Each row is shifted at random along 8 fixed directions that mean nothing.
Known rows, with every step that occurs
boke -> vagum -> putili -> vesed -> vemata -> vozur -> nogol: [-134, -26, 4, 130, 100, 5, 105, 77, -97, 18, -233, 78, -70, 132, -97, -59, 1, 71, 174, 153, 56, -125, -223, -15, 73, 209, -53, 17, 28, 129, 18, 74, -187, 143, -24, 148, -134, 69, -228, -91, -78]
nogol -> vozur -> vemata -> boke -> vagum -> putili -> vesed -> dolam: [2, 60, -72, 127, 24, -226, 94, -113, -196, 5, -71, 83, -101, 254, 283, 143, 53, 228, 229, 330, 269, -177, -6, -95, -38, 352, 249, -85, -78, 153, -219, 205, -155, 111, 96, 417, 29, 96, 22, -85, -95]
boke -> vemata -> vozur -> putili: [-46, 48, -21, -63, -51, -124, -38, 87, 68, -153, 157, 0, -141, 11, -70, -136, -179, 101, 185, 102, 287, -117, 135, 0, 14, 66, 6, -48, -3, 50, -245, 14, -48, -255, 13, -29, 167, -48, 67, 88, 59]
dolam -> putili -> vozur -> vemata -> boke -> vesed -> vagum: [-162, -74, 27, -10, 14, 98, -139, 13, 68, 173, 4, 41, 56, -35, -31, -15, 74, 20, -148, -225, -207, 18, -85, 130, 18, -79, -13, -13, -11, -40, 164, -122, -79, 24, -71, -18, -26, 66, -131, 51, 35]
vagum -> putili -> boke -> vesed: [-35, 124, 105, -24, -31, -28, -100, 157, -28, 163, 182, -32, -153, 183, -148, 44, -36, -126, -18, -18, 120, 17, 167, -249, -66, -150, -18, 95, -60, -17, 20, -159, 215, -205, 10, -93, 132, -229, 201, -161, 123]
dolam -> nogol -> vozur -> vemata: [89, -19, 101, -3, -13, -221, 15, 42, -104, 84, -188, 16, 91, -88, -48, -12, 156, -1, -133, -30, -38, 6, 51, 30, -78, -228, 19, -40, 45, -109, 74, 139, 24, -32, -74, -126, 47, 32, 217, 12, -6]
vesed -> boke -> vemata -> dolam -> vozur -> putili -> nogol: [-202, 2, 23, 6, -85, 160, 98, 69, -172, -46, -104, 15, 7, 184, -69, -122, 47, -173, 187, -136, 13, -249, -140, 225, 81, 33, 7, -39, -118, 142, 144, -133, -58, 75, 56, 136, -161, 105, 73, -30, 17]
vesed -> vemata -> boke -> vagum: [75, 5, 85, 45, 38, -60, -112, 23, 43, -157, -56, -95, -8, -61, 114, 20, -46, 155, 97, 82, 36, -135, 75, -116, 18, 301, -36, 56, 74, 108, -172, 239, -121, -1, -62, -52, 36, 85, -185, 45, 14]
vagum -> nogol -> vozur -> putili -> boke -> vesed -> dolam: [-27, -25, 12, 48, -179, -15, 166, 156, -275, -193, -215, 14, -129, 227, -74, -169, -18, -114, 361, 204, 205, -123, -197, -44, 83, 119, 57, 49, -185, 166, -53, -114, -66, 79, 72, 324, -204, 35, 120, -115, -74]
putili -> nogol -> vozur -> vemata -> dolam -> vesed -> vagum -> boke: [182, -3, -203, -118, -221, -262, 189, 4, 208, -344, 211, -131, 38, 88, 131, -52, 62, -141, -29, 20, -72, 72, 151, -193, -138, -199, -6, -243, 159, -45, 31, 79, -230, -30, -122, -159, 176, 188, 401, -69, 189]
vagum -> boke -> vemata -> vozur -> putili -> vesed -> dolam -> nogol: [-198, 98, -54, -119, -133, 157, -83, 24, 21, 57, 288, 76, -151, 288, -314, -99, 27, -218, 34, -287, -12, -14, 2, 104, -72, -207, -20, -164, -80, -37, 53, -422, -14, -26, 135, 72, 29, 32, 128, -61, 141]
nogol -> vozur -> putili -> vesed -> dolam -> vagum -> boke -> vemata: [-83, -78, -33, 82, 98, -211, -209, -175, 54, 294, -94, -24, -25, -94, 107, 210, 154, 255, -99, 24, -100, 46, 0, 196, 65, 61, 38, 67, 24, 63, 59, 31, -94, 219, -19, 247, -60, 181, -82, 24, -70]
nogol -> vozur -> vemata -> dolam -> vesed -> vagum -> boke: [78, -175, -92, 25, -161, -254, 90, -23, 168, -132, -92, -77, 165, -291, 205, 96, 44, 107, -220, -61, -108, 185, 71, -14, 16, -34, -12, -31, 131, -78, -19, -12, -119, -32, -27, 86, 24, 139, -12, 58, -30]
vozur -> vemata -> dolam -> putili -> boke -> vagum: [88, 4, 200, 73, -57, 38, 13, -25, 71, 76, -212, -102, 63, -5, -13, -38, -49, -105, 8, 25, -17, -23, -7, 3, -79, 101, -120, 84, -8, 129, 34, 132, -14, -205, -119, -78, 14, -106, 80, -111, -85]
putili -> vesed -> boke -> vemata -> dolam -> vagum -> nogol -> vozur: [67, -41, -60, 116, -248, 266, -89, 145, 151, -27, 198, 365, -74, -105, 504, 134, -186, -90, -153, -27, 25, -21, -178, 170, 392, -106, -247, 137, -28, -250, -42, -608, 135, 87, 135, 280, -351, 105, -183, 26, 153]
boke -> vesed -> dolam -> vozur: [31, 187, 18, -43, -25, -221, -202, 67, 2, 32, 229, 272, -269, 189, 168, 44, -76, 139, -17, 179, 165, -22, 114, 11, -96, 43, 19, -117, -12, -114, -238, 203, -53, -210, -54, 16, 174, -114, 318, -98, 50]
vemata -> vozur -> putili -> vesed -> vagum: [-179, 16, 84, 14, -84, -129, 29, -19, 78, 31, -56, -153, -66, 29, -166, -27, -40, -5, 20, -54, 31, -9, 44, -228, -99, -172, 28, -148, 25, -51, 65, -80, -142, -31, -59, -35, 310, -5, 1, 1, 24]
vesed -> vemata -> dolam -> vagum: [2, 107, 129, 127, -90, -41, -130, 26, 26, 94, 260, 228, -105, 34, 195, 84, -4, 102, 23, -54, 68, -200, 32, 106, -81, 82, -3, -17, 27, -73, -84, -51, -8, -17, 25, 10, 104, 269, 181, -54, 112]
nogol -> vozur -> vemata -> boke -> vesed -> vagum: [91, -153, -21, 54, 79, -247, -180, -38, 87, 3, -349, -130, 175, -374, 99, 80, 88, 302, -219, 52, -156, 133, 41, 22, 130, 124, -43, 93, 117, -21, -38, 310, -150, 45, -117, 80, -43, 89, -342, 195, -167]
vemata -> boke -> vagum -> putili -> vozur: [-81, -219, -15, -185, -162, 223, 274, 133, -13, -368, 36, -327, 153, -76, -170, -169, -185, -212, 276, -221, 73, -145, 19, -189, 54, -7, -13, -31, -70, 231, 88, -144, -25, 113, -25, -288, 185, -18, -106, 52, 208]
vemata -> boke -> vagum -> nogol -> vozur -> putili -> vesed: [-20, 116, -175, 63, -166, -362, -132, -100, 165, 71, -86, -225, -107, -48, 73, 249, -71, 142, -193, 201, 0, 149, 219, -298, -11, -114, -89, -156, -12, -24, -212, 36, -137, -49, 58, 292, 97, -61, -53, -96, -128]
boke -> vemata -> dolam -> vagum -> putili -> vozur: [-239, -198, -26, 197, -244, -212, -69, -59, 151, 338, -195, 44, 180, -428, 153, 337, 7, 265, -295, -228, -62, -84, 18, 236, 260, 139, -202, 109, -63, 57, 107, -140, -12, 155, 82, 349, 9, 283, -111, -27, -81]
boke -> vesed -> vagum -> nogol -> vozur -> vemata -> dolam: [263, 59, -174, -86, 173, 0, -133, -42, 233, -177, 211, -18, 5, -248, -29, -5, -44, 112, -116, 120, -79, 231, 109, 12, 96, -56, -48, 34, 105, -129, -127, 246, 110, -1, -23, -245, 28, -7, -63, 93, -85]
nogol -> vozur -> vemata -> dolam -> vesed -> vagum: [-66, -18, -12, 72, -96, -210, -36, -101, -60, 125, -59, 64, 73, -118, 119, 151, 189, 119, -122, -82, 30, -45, 46, 60, -40, -90, 187, -88, -39, -117, 20, -58, -82, 81, 66, 172, 155, 237, 99, 21, -59]
vagum -> boke -> vemata -> dolam: [11, -140, 33, -58, -55, 263, 23, 168, -50, -331, 83, -23, 55, -105, 9, -111, -113, -83, 227, -141, 196, -158, -6, 99, 185, 182, -13, 227, -52, 142, -86, -256, 249, -14, 165, -115, -55, -12, -156, 44, 113]
nogol -> vozur -> putili -> vesed -> boke: [-90, -242, 212, -115, 246, 312, 128, -14, -197, -101, -269, -153, 143, -93, -54, -52, -7, -141, 139, -93, 85, -15, -143, -96, 86, -153, 222, 152, -55, -54, 158, -233, 151, 171, -31, -227, 15, -210, -286, 228, 51]
vagum -> putili -> vozur -> vemata -> boke -> vesed -> dolam -> nogol: [25, -73, -89, -144, 105, -39, 66, -97, 102, -149, 102, 120, 60, 97, 10, 52, -28, 50, -93, 17, -2, 71, 32, -11, -86, 213, 73, -132, 29, -4, -105, 202, -100, -63, -29, -98, 62, -102, 95, 103, 25]
vesed -> vemata -> boke -> vagum -> putili -> vozur -> nogol: [-112, 190, -154, -45, -225, -368, 33, 32, 45, -165, 144, -245, -190, 283, -153, -33, 69, 31, 233, 13, 63, -153, 149, -288, -225, 8, 82, -385, 3, 249, -131, 157, -450, -1, -7, 210, 259, 214, 274, -187, 69]
vemata -> dolam -> vesed -> vagum: [-186, -74, 128, 90, -99, 163, -94, -27, 39, 60, 15, 109, 25, -166, 57, 201, -24, -69, -177, -252, 18, -16, -24, -37, 67, -56, 54, 90, -98, -218, 41, -408, 180, 17, 146, 13, 113, 2, -130, 41, 1]
boke -> vagum -> putili -> nogol -> vozur -> vemata -> dolam: [-171, -6, -148, 49, -21, 5, -66, -49, 8, 145, 46, 9, 53, -205, -45, 336, 76, 29, -83, -138, 124, -104, 103, -10, 256, -159, 91, 59, -237, -90, -71, -258, 219, 172, 260, 241, 49, 166, -87, -64, -108]
nogol -> vozur -> putili -> vesed -> vagum -> boke -> vemata -> dolam: [-4, -79, -77, 19, 60, 177, -30, -8, 130, 55, 52, -162, 11, -185, -28, 13, -78, -24, -67, -114, -96, 143, -8, 99, 176, -83, -106, 178, 60, -27, 71, -218, 134, 85, 5, -26, -121, -21, -314, 95, -22]
vesed -> vemata -> vozur -> putili -> boke: [-114, -72, 165, -102, 100, 186, 132, 36, -34, -11, -40, -63, 153, -107, -192, -56, -50, -75, 105, -173, 94, -61, 32, -100, 1, -60, 76, 78, -19, 14, 26, -198, 71, -69, 9, -167, 122, -97, -152, 136, 77]
putili -> vesed -> dolam -> vozur -> vemata -> boke: [19, -52, 46, -106, 10, 4, 84, 55, 69, -165, 81, 261, 7, 230, 382, 64, -91, 52, -8, 25, 96, -73, 14, 10, -102, 30, 89, -226, 111, -122, -192, -14, -220, -74, -96, -89, 100, -34, 64, 91, 194]
vemata -> dolam -> vesed -> boke -> vagum: [33, 172, 119, 163, -163, -168, -32, -37, -209, -26, -102, 59, -177, 288, 240, -7, 38, -5, 112, 284, 175, -177, -32, -131, -144, 334, 78, -29, -71, 133, -68, 171, -78, -150, 50, 257, 37, -39, 183, -214, -77]
boke -> vesed -> vemata -> vozur: [-148, -60, 38, 60, -41, -392, -371, 8, 19, 326, -309, -52, 181, -327, -236, 87, 242, 431, -254, -201, -192, -26, 143, 205, 70, 89, -163, -24, 79, 54, 84, 335, -304, 156, -127, 125, 149, 440, -129, -6, -97]
dolam -> vozur -> vemata -> boke -> vagum: [-125, -127, 51, 32, 239, 265, -60, 77, -106, 102, -121, 275, 125, -195, 304, 213, -41, 105, -133, -2, 45, -93, -108, 160, 263, 105, 93, 226, -104, -78, -121, -216, 278, -3, 180, 53, -243, -201, -538, 145, -75]
dolam -> nogol -> vozur -> vemata -> boke: [105, -140, 94, -90, -198, 63, 242, 81, -105, -249, -250, -92, 194, -94, -58, -192, -35, -249, -11, -168, -9, 10, -51, -61, -102, -188, -50, -61, 25, -76, 39, -106, 16, -134, -5, -131, -36, -139, 68, 136, 61]
nogol -> vozur -> putili -> vesed: [-223, -151, 110, -26, -164, -50, 73, 156, -207, 15, -178, -107, -36, 103, -98, -48, 40, -94, 181, -141, 179, -205, -50, -46, 12, -323, 128, -79, -116, -33, 74, -353, -121, 168, -27, 34, 136, 162, 75, 9, 135]

Rows
[13, -80, -86, -168, -24, -16, -140, -231, 276, -14, 138, -143, 65, -292, -167, 114, -57, 38, -192, -266, -89, 274, 149, -43, -123, -162, 23, -123, -6, -159, -112, -41, -14, -106, 54, 20, 193, -107, 28, 207, -41] => nogol -> vozur -> vemata -> boke -> vesed -> dolam -> vagum -> putili
[6, -57, -103, -51, -100, 37, 153, -128, -75, -325, -93, -185, 8, -34, -52, -80, -64, -120, 182, 131, 94, 31, -74, -90, -1, 103, 129, -65, -135, 122, -64, -28, -69, 41, 125, 141, -38, -53, 16, 24, -126] => vemata -> dolam -> vesed -> boke -> vagum -> nogol -> vozur -> putili
[-134, 18, -17, 21, 58, -257, -286, -157, -90, 262, -159, 99, 4, 44, -138, 132, 315, 186, -36, -56, -43, -89, 13, 218, -7, -42, 137, -95, -136, -19, 72, 222, -185, 212, -45, 204, 92, 328, 289, -85, -107] => boke -> vesed -> dolam -> putili -> nogol -> vozur -> vemata
[176, 118, -16, -25, 243, 139, 188, 14, 65, -161, 100, -21, -28, 38, -35, -127, -179, -21, 186, 358, 64, 40, -6, -184, 38, 234, -73, 138, 79, 149, -113, 231, 112, -124, -36, -211, -113, -245, -153, -15, -41] => vesed -> vemata -> vozur -> putili -> boke -> vagum -> nogol
[-50, -181, -24, -155, 101, 250, -117, -112, 35, -137, -53, 73, 69, -280, -165, 51, 108, -67, 11, -214, -19, 45, -175, 105, 161, -198, 125, 68, -171, -162, 20, -277, 171, 253, 196, -2, -54, 14, -109, 158, -64] => boke -> vesed -> dolam -> vagum -> nogol -> vozur -> vemata
[214, 88, -105, 17, 116, -34, -228, 110, 115, -7, 324, 335, -112, 15, 313, 55, -58, 90, -241, 193, -65, 115, 31, 81, 113, -21, -27, 45, 98, -266, -180, 25, 34, -152, -60, -65, -186, -21, -116, 160, 66] => dolam -> nogol -> vozur -> vemata -> boke -> vesed -> vagum
[125, 105, 18, 61, -149, 1, 13, -5, 98, -204, 139, 17, -92, 137, 3, -111, -129, -124, 149, 186, 35, 14, -29, -124, -44, 197, -73, 35, -39, 132, 4, 82, -19, -123, -18, -24, 49, -71, 283, -166, 11] => vemata -> dolam -> putili -> boke -> vesed -> vagum -> nogol
[114, -31, -150, -55, 0, -90, 6, -112, 293, -166, -6, -224, -14, -163, -48, 59, -128, 81, -27, 97, -36, 110, 84, -82, 56, -24, -158, -102, 95, -25, -166, 179, -233, 123, -115, -86, 60, 123, -51, 39, -61] => boke -> vagum -> nogol -> vozur -> putili -> vesed -> vemata -> dolam
[88, 182, 45, 208, 33, -11, -2, 25, -153, 170, -14, 227, -243, 234, 424, 26, -136, 91, 36, 388, 260, -63, -74, 69, 73, 224, -23, 141, 13, -55, -184, -14, 110, -205, 30, 339, -242, -187, -61, -36, -87] => nogol -> vozur -> putili -> vesed -> boke -> vemata -> dolam
[35, -99, -18, -125, 283, 110, -154, -174, 144, 79, -28, -86, 197, -332, -182, 117, 152, -10, -147, -97, -181, 226, 13, -24, 145, -217, 126, 167, -63, -68, 178, -45, 178, 153, 17, -183, 23, -121, -95, 115, -68] => dolam -> putili -> boke -> vesed -> vagum -> nogol -> vozur -> vemata
[224, -47, -65, -77, 96, 124, 167, 31, 42, -143, 107, -94, 98, -75, -82, -138, -143, -128, -15, 42, -94, 146, 38, 1, -41, -19, -85, 30, 91, 13, -12, 173, 102, -114, -86, -310, -123, -171, -44, 120, 27] => dolam -> nogol -> vozur -> vemata -> boke -> vagum -> putili
[19, -39, -71, -105, -74, -291, -158, 4, 128, 42, 150, 127, 2, 11, -21, 204, 117, 67, -141, -69, 42, 59, 158, 5, 56, -129, 109, -129, -71, -107, -107, -44, -197, 17, -33, 142, 114, 194, 295, 32, 69] => vagum -> putili -> boke -> vesed -> dolam -> nogol -> vozur -> vemata
[-178, -25, -209, -226, 237, 37, -146, -138, 173, -37, 273, 38, 46, -86, -111, 228, 50, 53, -150, -147, -22, 52, 154, 46, 52, -64, 122, -29, -67, -74, -122, -81, 64, 28, 141, -94, 101, -60, -17, 75, 20] => vagum -> boke -> vesed -> vemata -> dolam -> vozur -> putili -> nogol
[100, 47, 100, 133, 362, 216, 262, -143, -93, 246, 58, 238, 78, 72, 267, 66, -78, 111, -73, 194, -90, 107, -113, 79, -162, 351, 42, 156, 137, 36, 80, 284, 339, -89, -16, -148, -170, -308, -131, 19, -82] => vesed -> dolam -> vagum -> putili -> vozur -> vemata -> boke
[109, 15, -112, 2, 132, 36, 88, 29, 124, -208, -12, 108, -31, -13, 261, 35, -75, 56, -113, 270, -22, 101, -85, -215, 114, 166, -47, 82, 84, -59, -105, 89, 136, -81, 55, -22, -163, -275, -237, 26, -61] => putili -> vozur -> vemata -> boke -> vesed -> vagum -> nogol
[-29, -45, -21, 113, 116, 51, -21, -206, 145, 213, -142, 22, 171, -256, 113, 232, 35, 87, -328, -67, -241, 276, -26, -41, 41, -138, -13, 54, 57, -191, 107, -117, 145, 82, 71, 90, -91, -129, -213, 59, -125] => dolam -> putili -> vesed -> vagum -> nogol -> vozur -> vemata -> boke
